Below is a small trained network, with its code and all its weights. Each question gives an input and a target symbol and asks what happens when units are switched off, that is, made to give their printed mean instead of their output.

import numpy as np


def w(rows, s, z=0):
    codes = np.array(rows[::2]) - 128.0
    scale = np.full(codes.shape[1], s)
    scale[-1] = z or s
    return codes * scale


def f(y):
    return y / 2 * (1 + np.tanh(0.7978845608 * (y + 0.044715 * y**3)))


def softmax(a):
    e = np.exp(a - a.max(-1, keepdims=True))
    return e / e.sum(-1, keepdims=True)


def log_softmax(a):
    a = a - a.max(-1, keepdims=True)
    return a - np.log(np.exp(a).sum(-1, keepdims=True))


def net(x, mask):
    ids = ['αβγδηθλξπτω'.index(c) for c in x.split()]
    T = len(ids)
    res = E[ids] + P[:T]
    u = 0
    for l in range(2):
        r = res
        for j in range(3):
            rows = slice(4 * j, 4 * j + 4)
            q, k, v = (r @ M[l][rows].T for M in (Q, K, V))
            z = softmax(np.where(np.tri(T) > 0, q @ k.T / 4**0.5, -1e9)) @ v
            o = O[l][rows]
            res = res + np.where(mask[u + j], z, o[:, -1]) @ o[:, :-1]
        u += 3
        y = f(res @ A[l][:, :-1].T + A[l][:, -1])
        res = res + np.where(mask[u : u + 8], y, B[l][:, -1]) @ B[l][:, :-1]
        u += 8
    return log_softmax(res[-1] @ U[:, :-1].T + U[:, -1])


Q, K, V, O, A, B = {}, {}, {}, {}, {}, {}
E = w([
[157,176,120,127,110,107,179,186],'α',
[55,112,102,78,112,100,174,144],'β',
[96,81,178,101,140,119,92,143],'γ',
[125,174,3,135,155,140,125,103],'δ',
[114,46,71,128,58,171,162,132],'η',
[159,90,110,180,143,78,48,87],'θ',
[113,123,157,110,70,102,121,173],'λ',
[108,111,63,74,111,125,44,85],'ξ',
[110,116,107,104,174,168,88,156],'π',
[103,131,105,134,153,76,184,159],'τ',
[124,188,118,102,119,47,88,120],'ω',
],0.02)
P = w([
[50,203,173,214,119,215,92,66],'0',
[90,186,155,149,110,188,108,89],'1',
[95,163,137,137,115,174,118,117],'2',
[101,126,124,134,116,158,107,142],'3',
[110,96,108,124,128,151,104,159],'4',
[119,65,97,114,140,147,101,176],'5',
[122,40,82,102,143,135,105,190],'6',
[132,18,69,87,154,125,102,202],'7',
[135,2,65,74,148,117,124,220],'8',
],0.0064)
Q[0] = w([
[123,189,68,135,170,27,95,117],'0.h0',
[210,76,18,113,88,145,101,14],'0.h0',
[133,63,37,225,129,131,184,148],'0.h0',
[142,176,63,140,145,139,195,78],'0.h0',
[104,94,90,155,44,156,127,168],'0.h1',
[167,149,198,131,144,216,238,43],'0.h1',
[128,117,144,156,73,175,176,119],'0.h1',
[104,187,127,156,160,105,90,178],'0.h1',
[67,102,112,148,118,156,119,185],'0.h2',
[104,89,114,165,112,118,117,156],'0.h2',
[122,137,105,169,153,63,70,209],'0.h2',
[161,145,169,100,97,161,164,247],'0.h2',
],0.016)
K[0] = w([
[148,168,135,144,163,44,147,145],'0.h0',
[132,121,7,107,114,72,57,190],'0.h0',
[122,92,76,140,161,127,172,169],'0.h0',
[121,171,62,180,113,139,162,107],'0.h0',
[168,103,118,111,58,147,139,130],'0.h1',
[70,196,162,191,129,168,132,50],'0.h1',
[131,138,139,151,85,158,147,91],'0.h1',
[147,106,122,73,143,143,146,185],'0.h1',
[154,118,144,108,135,127,129,204],'0.h2',
[142,117,114,128,152,123,137,169],'0.h2',
[216,139,88,94,105,129,105,163],'0.h2',
[164,184,200,184,76,169,162,138],'0.h2',
],0.019)
V[0] = w([
[165,84,141,234,195,201,135,150],'0.h0',
[167,55,183,205,179,170,146,154],'0.h0',
[27,214,140,157,86,152,130,66],'0.h0',
[47,199,130,171,109,161,134,58],'0.h0',
[165,131,89,121,118,81,90,88],'0.h1',
[152,85,138,97,133,126,149,196],'0.h1',
[101,152,154,130,140,143,154,111],'0.h1',
[194,36,130,2,148,147,177,232],'0.h1',
[141,173,88,33,147,149,117,163],'0.h2',
[85,142,113,225,119,150,122,90],'0.h2',
[125,147,75,200,141,184,108,143],'0.h2',
[63,170,111,108,118,158,122,35],'0.h2',
],0.0052)
O[0] = w([
[181,176,137,82,111,138,253,99,20],'0.h0',
[171,171,186,39,95,118,227,98,2],'0.h0',
[122,80,115,185,104,178,110,113,134],'0.h0',
[130,95,108,182,112,173,135,111,123],'0.h0',
[148,94,160,121,138,150,115,79,219],'0.h1',
[123,118,106,173,136,143,111,170,123],'0.h1',
[112,150,123,135,131,102,145,134,48],'0.h1',
[88,95,96,249,160,171,109,233,107],'0.h1',
[121,129,114,91,224,166,136,104,139],'0.h2',
[135,150,98,144,50,111,139,130,177],'0.h2',
[147,150,89,141,78,144,145,151,189],'0.h2',
[121,153,71,106,97,124,136,57,181],'0.h2',
],0.0049,0.0023)
A[0] = w([
[194,231,84,143,177,154,133,150,76],'0.n0',
[46,139,136,219,145,157,106,154,1],'0.n1',
[131,186,169,158,82,158,129,198,95],'0.n2',
[205,55,176,123,173,88,176,72,83],'0.n3',
[232,201,174,182,202,153,141,136,93],'0.n4',
[99,254,201,95,202,42,134,150,141],'0.n5',
[220,102,130,139,149,139,106,166,26],'0.n6',
[125,179,183,82,137,65,99,135,86],'0.n7',
],0.0097,0.004)
B[0] = w([
[143,112,70,127,42,102,137,151,148],'0.n0',
[188,188,140,43,77,115,189,100,182],'0.n1',
[162,71,129,102,108,159,30,124,136],'0.n2',
[129,136,49,59,101,167,95,136,247],'0.n3',
[158,108,158,186,179,196,152,76,85],'0.n4',
[51,94,129,254,117,164,74,179,250],'0.n5',
[39,72,158,224,155,128,131,158,166],'0.n6',
[128,101,131,157,30,152,113,129,222],'0.n7',
],0.0091,0.0014)
Q[1] = w([
[130,173,148,118,185,145,148,119],'1.h0',
[84,147,152,121,113,89,124,128],'1.h0',
[220,228,207,136,127,157,251,99],'1.h0',
[148,158,175,103,137,124,227,86],'1.h0',
[91,167,115,99,118,92,105,145],'1.h1',
[105,122,53,160,72,142,98,139],'1.h1',
[112,117,90,120,154,112,93,117],'1.h1',
[154,92,142,98,118,130,188,95],'1.h1',
[83,108,121,85,115,172,179,116],'1.h2',
[107,112,113,162,95,179,142,103],'1.h2',
[114,211,158,157,179,120,107,108],'1.h2',
[93,147,137,68,70,119,97,177],'1.h2',
],0.028)
K[1] = w([
[108,170,100,135,155,166,107,113],'1.h0',
[80,116,113,129,136,83,124,170],'1.h0',
[138,183,87,185,92,116,49,16],'1.h0',
[98,145,120,147,123,95,121,45],'1.h0',
[86,123,129,80,148,100,120,214],'1.h1',
[106,86,186,107,114,191,207,187],'1.h1',
[154,140,95,97,146,130,156,168],'1.h1',
[102,183,111,144,86,150,111,25],'1.h1',
[23,106,113,73,106,201,175,173],'1.h2',
[149,78,141,135,73,205,170,135],'1.h2',
[126,210,135,182,92,115,92,8],'1.h2',
[77,75,95,94,99,93,20,195],'1.h2',
],0.019)
V[1] = w([
[39,95,122,96,125,38,205,41],'1.h0',
[206,131,249,163,160,4,118,142],'1.h0',
[183,150,1,210,134,122,139,126],'1.h0',
[54,227,155,91,255,152,164,115],'1.h0',
[135,96,150,99,121,111,91,33],'1.h1',
[117,186,104,200,119,103,112,139],'1.h1',
[24,159,142,144,82,59,128,134],'1.h1',
[103,88,171,57,109,123,160,157],'1.h1',
[204,97,67,136,185,35,157,137],'1.h2',
[154,12,163,188,144,190,110,111],'1.h2',
[132,188,167,118,60,191,109,95],'1.h2',
[61,182,148,162,172,155,121,80],'1.h2',
],0.0099)
O[1] = w([
[113,134,69,22,128,57,99,206,83],'1.h0',
[178,35,74,170,63,85,103,22,32],'1.h0',
[33,208,60,130,173,160,159,82,88],'1.h0',
[191,201,43,145,75,155,47,193,1],'1.h0',
[37,123,144,65,75,85,44,132,110],'1.h1',
[131,169,80,200,123,89,128,107,134],'1.h1',
[135,111,157,167,129,3,158,147,198],'1.h1',
[150,88,191,84,149,138,170,156,153],'1.h1',
[42,206,142,108,74,129,117,141,99],'1.h2',
[178,158,124,116,143,112,161,62,196],'1.h2',
[174,104,108,158,196,166,169,177,134],'1.h2',
[119,80,181,140,160,131,173,119,109],'1.h2',
],0.0074,0.0072)
A[1] = w([
[97,130,169,118,74,135,2,110,131],'1.n0',
[136,108,77,111,22,123,43,110,70],'1.n1',
[145,123,196,189,115,153,161,117,2],'1.n2',
[96,180,96,140,182,68,156,155,127],'1.n3',
[212,176,143,107,145,148,95,198,121],'1.n4',
[208,254,242,130,140,60,109,78,169],'1.n5',
[221,135,117,139,69,84,66,173,174],'1.n6',
[73,133,173,208,148,102,32,152,48],'1.n7',
],0.0084,0.0047)
B[1] = w([
[156,124,142,245,115,104,57,69,251],'1.n0',
[123,176,99,33,125,208,154,125,205],'1.n1',
[94,159,95,143,122,178,29,165,182],'1.n2',
[174,100,127,100,61,77,133,74,223],'1.n3',
[171,163,254,106,119,30,97,113,183],'1.n4',
[128,107,156,99,8,136,154,116,183],'1.n5',
[42,116,47,139,136,239,142,119,254],'1.n6',
[52,169,123,91,208,124,198,233,220],'1.n7',
],0.0092,0.0089)
U = w([
[162,182,154,61,186,133,185,113,195],'α',
[122,167,132,169,152,170,223,84,89],'β',
[155,141,86,184,129,24,167,131,107],'γ',
[109,181,139,104,50,100,131,51,176],'δ',
[201,235,135,183,130,145,112,140,160],'η',
[59,141,96,149,168,81,101,176,76],'θ',
[152,48,152,157,110,97,123,138,153],'λ',
[147,130,72,81,229,65,56,42,108],'ξ',
[145,117,106,37,106,53,84,196,2],'π',
[129,43,92,120,80,161,98,175,134],'τ',
[193,176,3,122,138,73,165,128,203],'ω',
],0.0055,0.0053)

Each question gives the input, a string of symbols that net reads in full, and the target symbol t.
The units are the heads (4 rows each of Q, K, V and O) and the neurons (one row each of A and B). Each row of codes is followed by its name. A weight is (code - 128) times the scale printed after its matrix; where a second scale follows, it is the last column's (O, A, B and U).
mask holds one flag per unit, layer by layer, with each layer's heads first. A switched-off unit (its flag False) gives its mean, the last column of its rows in O or B, instead of its output. The means were averaged over made-up inputs and are rounded, as every weight is.
A unit's drop is (log p(t) with every unit on - log p(t) with that unit switched off) / (log p(t) with every unit on - log p(t) with every unit switched off).
The circuit of an input: a set's keep is (log p(t) with only the set's units on - log p(t) with every unit switched off) / (log p(t) with every unit on - log p(t) with every unit switched off). Starting from the 12 units with the biggest drops (on a tie, the unit counted first), units are removed one at a time, each time the one whose removal leaves the highest keep (on an exact tie, the one counted first), for as long as the keep stays at least 0.8.
units of the circuit, in order: the units of the circuit, biggest drop first
top k neurons: the k neurons with the biggest drops, biggest first
k most important neurons of layer l: the k neurons of layer l with the biggest drops, biggest first
which heads matter: for each layer, one digit per head in row order, 1 if its drop is at least 0.15 and else 0, layers parted by /
input ξ β θ γ τ ω ω, target θ: 3 most important neurons of layer 1 -> 1.n7, 1.n6, 1.n5
input θ π ξ α, target η: units of the circuit, in order -> 1.n2, 1.h1, 0.h2, 0.n5
input θ η η β θ θ ω τ θ, target ω: which heads matter -> 000 / 110
input θ τ ω δ β θ θ ξ, target π: which heads matter -> 000 / 110
input θ θ θ θ β ω, target π: top 2 neurons -> 1.n4, 1.n3
input θ ω θ α θ θ ω θ θ, target β: units of the circuit, in order -> 1.h0, 0.n2, 0.n0
input θ γ θ ξ θ η ω ξ, target α: units of the circuit, in order -> 1.h0
input θ θ θ, target δ: top 2 neurons -> 1.n1, 0.n5
input ω θ θ ξ θ λ ω, target λ: which heads matter -> 100 / 100
input ω θ γ θ θ γ π τ, target γ: top 4 neurons -> 0.n5, 1.n1, 1.n6, 1.n3
input θ γ λ θ, target λ: top 3 neurons -> 0.n2, 1.n6, 1.n1
input ω θ τ θ θ θ ω γ ω, target τ: units of the circuit, in order -> 1.h0, 1.n6, 0.h0
input ω γ θ η π α θ θ ξ, target β: which heads matter -> 010 / 110
input δ θ δ θ γ θ δ, target τ: units of the circuit, in order -> 1.h0, 1.n6, 0.n0
input ω θ π, target α: 2 most important neurons of layer 0 -> 0.n5, 0.n1
input θ θ θ ξ δ θ ω θ, target θ: units of the circuit, in order -> 0.n6, 1.n7, 1.h1
input θ θ θ θ γ γ θ β θ, target π: units of the circuit, in order -> 1.h0, 0.h0
input θ ω τ β γ α, target β: top 2 neurons -> 0.n0, 0.n2
input η θ γ ω θ ξ τ, target γ: most important neuron of layer 1 -> 1.n1
input γ ξ ω, target θ: top neuron -> 1.n7
input θ ω θ λ θ ω ξ, target λ: units of the circuit, in order -> 1.h0, 0.n2, 1.n1
input ξ ξ ω ω π, target α: which heads matter -> 000 / 000
input ω τ γ τ π θ θ θ, target δ: which heads matter -> 100 / 001
input η λ θ τ δ, target ω: which heads matter -> 000 / 000
input ξ τ θ ξ θ θ α, target η: units of the circuit, in order -> 1.n2, 1.h1, 1.n6, 0.h1
input θ θ λ, target τ: top 3 neurons -> 1.n2, 1.n4, 1.n0
input δ π ω θ θ, target η: units of the circuit, in order -> 1.h0
input α η θ θ ω, target α: top 2 neurons -> 1.n0, 1.n6
input γ θ θ θ α ξ ω ξ θ, target β: units of the circuit, in order -> 1.h0, 0.n2, 0.h1
